Here is a tiny trained network, its code and every weight. The questions are about switching its units off for an input and a class, where a switched-off unit gives its printed mean instead of its output.

import numpy as np


def w(rows, s, z=0):
    codes = np.array(rows[::2]) - 128.0
    scale = np.full(codes.shape[1], s)
    scale[-1] = z or s
    return codes * scale


def norm(h):
    return h / np.sqrt((h * h).mean(-1, keepdims=True) + 1e-5)


def f(y):
    return y / 2 * (1 + np.tanh(0.7978845608 * (y + 0.044715 * y**3)))


def log_softmax(a):
    a = a - a.max(-1, keepdims=True)
    return a - np.log(np.exp(a).sum(-1, keepdims=True))


def net(x, mask):
    res = np.array(x, float).reshape(1, 5) / 4 @ E
    u = 0
    for l in range(3):
        y = f(norm(res) @ A[l][:, :-1].T + A[l][:, -1])
        res = res + np.where(mask[u : u + 5], y, B[l][:, -1]) @ B[l][:, :-1]
        u += 5
    return log_softmax(norm(res)[-1] @ U[:, :-1].T + U[:, -1])


A, B = {}, {}
E = w([
[120,37,177,57,106],'x0',
[75,116,153,226,73],'x1',
[135,30,104,204,60],'x2',
[13,117,88,95,118],'x3',
[94,121,253,128,59],'x4',
],0.0067)
A[0] = w([
[196,122,101,166,56,99],'L0N1',
[11,88,211,102,127,8],'L0N2',
[31,131,145,251,211,160],'L0N3',
[1,200,156,168,197,50],'L0N4',
[248,157,152,174,84,55],'L0N5',
],0.0068,0.0014)
B[0] = w([
[151,120,121,122,180,176],'L0N1',
[207,150,177,201,68,249],'L0N2',
[85,254,117,95,99,244],'L0N3',
[118,159,77,103,40,253],'L0N4',
[214,94,162,203,154,212],'L0N5',
],0.0084,0.0025)
A[1] = w([
[56,54,102,169,145,61],'L1N1',
[115,129,184,78,26,3],'L1N2',
[89,92,12,144,199,175],'L1N3',
[54,81,255,189,66,78],'L1N4',
[131,135,166,23,231,55],'L1N5',
],0.0079,0.0025)
B[1] = w([
[108,86,103,94,222,134],'L1N1',
[190,67,129,121,122,186],'L1N2',
[44,64,184,255,139,197],'L1N3',
[128,69,154,73,30,253],'L1N4',
[141,157,122,24,179,185],'L1N5',
],0.0071,0.0043)
A[2] = w([
[168,141,147,153,80,234],'L2N1',
[159,126,146,146,108,180],'L2N2',
[138,152,173,8,206,20],'L2N3',
[164,121,66,165,89,176],'L2N4',
[139,82,139,117,136,2],'L2N5',
],0.013,0.0017)
B[2] = w([
[69,96,104,8,171,237],'L2N1',
[194,130,197,137,93,182],'L2N2',
[150,86,16,72,159,253],'L2N3',
[135,249,150,193,178,182],'L2N4',
[81,212,131,138,98,142],'L2N5',
],0.011,0.0052)
U = w([
[52,237,118,145,78,128],'0',
[159,94,56,70,177,195],'1',
[213,130,208,161,191,160],'2',
[104,166,90,147,187,1],'3',
[52,60,96,197,151,116],'4',
[140,172,115,253,174,86],'5',
[126,65,209,95,31,177],'6',
],0.015,0.0046)

Each question gives the input, the list of numbers given to net, and the class t.
The units are the neurons (one row each of A and B). Each row of codes is followed by its name. A weight is (code - 128) times the scale printed after its matrix; where a second scale follows, it is the last column's (A, B and U).
mask holds one flag per neuron, layer by layer. A switched-off neuron (its flag False) gives its mean, the last column of its row in B, instead of its output. The means were averaged over made-up inputs and are rounded, as every weight is.
A unit's drop is (log p(t) with every unit on - log p(t) with that unit switched off) / (log p(t) with every unit on - log p(t) with every unit switched off).
The circuit of an input: a set's keep is (log p(t) with only the set's units on - log p(t) with every unit switched off) / (log p(t) with every unit on - log p(t) with every unit switched off). Starting from the 12 units with the biggest drops (on a tie, the unit counted first), units are removed one at a time, each time the one whose removal leaves the highest keep (on an exact tie, the one counted first), for as long as the keep stays at least 0.8.
circuit, biggest first: the units of the circuit, biggest drop first
k most important neurons: the k neurons with the biggest drops, biggest first
top k neurons in layer l: the k neurons of layer l with the biggest drops, biggest first
drop of u: that unit's drop, to one decimal
input [4,-8,4,6,-8], class 4: circuit, biggest first -> L1N3, L2N3
input [4,1,4,-5,0], class 2: circuit, biggest first -> L0N5, L2N4
input [1,5,-7,-2,2], class 6: top neuron in layer 2 -> L2N3
input [4,4,5,0,-3], class 4: 2 most important neurons -> L1N1, L0N2
input [0,3,-2,8,-7], class 0: 2 most important neurons -> L0N3, L0N4
input [4,5,-4,8,-6], class 0: circuit, biggest first -> L2N3, L2N1
input [-8,-4,-6,-7,2], class 1: circuit, biggest first -> L2N3, L0N2
input [-5,-3,6,0,2], class 5: 4 most important neurons -> L0N2, L2N4, L1N4, L0N1
input [-6,-7,8,4,-5], class 5: 2 most important neurons -> L2N1, L2N4
input [7,1,6,-2,-3], class 4: 3 most important neurons -> L0N2, L1N1, L0N1
input [6,-1,4,-3,-6], class 4: 3 most important neurons -> L0N2, L1N3, L0N4
input [-2,3,-6,8,7], class 6: top 2 neurons in layer 2 -> L2N4, L2N5
input [-4,-4,-1,7,-3], class 0: 2 most important neurons -> L2N3, L0N4
input [-2,0,1,6,-8], class 4: circuit, biggest first -> L1N3
input [8,6,-1,-7,-4], class 2: top 2 neurons in layer 0 -> L0N5, L0N1
input [4,-7,0,-6,4], class 1: drop of L2N3 -> 0.6
input [-4,1,2,3,-5], class 5: drop of L2N1 -> 0.3
input [-8,-7,4,4,-6], class 5: drop of L1N5 -> 0.0
input [5,5,0,-6,-6], class 2: drop of L0N5 -> 0.2
input [-6,5,7,6,2], class 0: circuit, biggest first -> L0N3
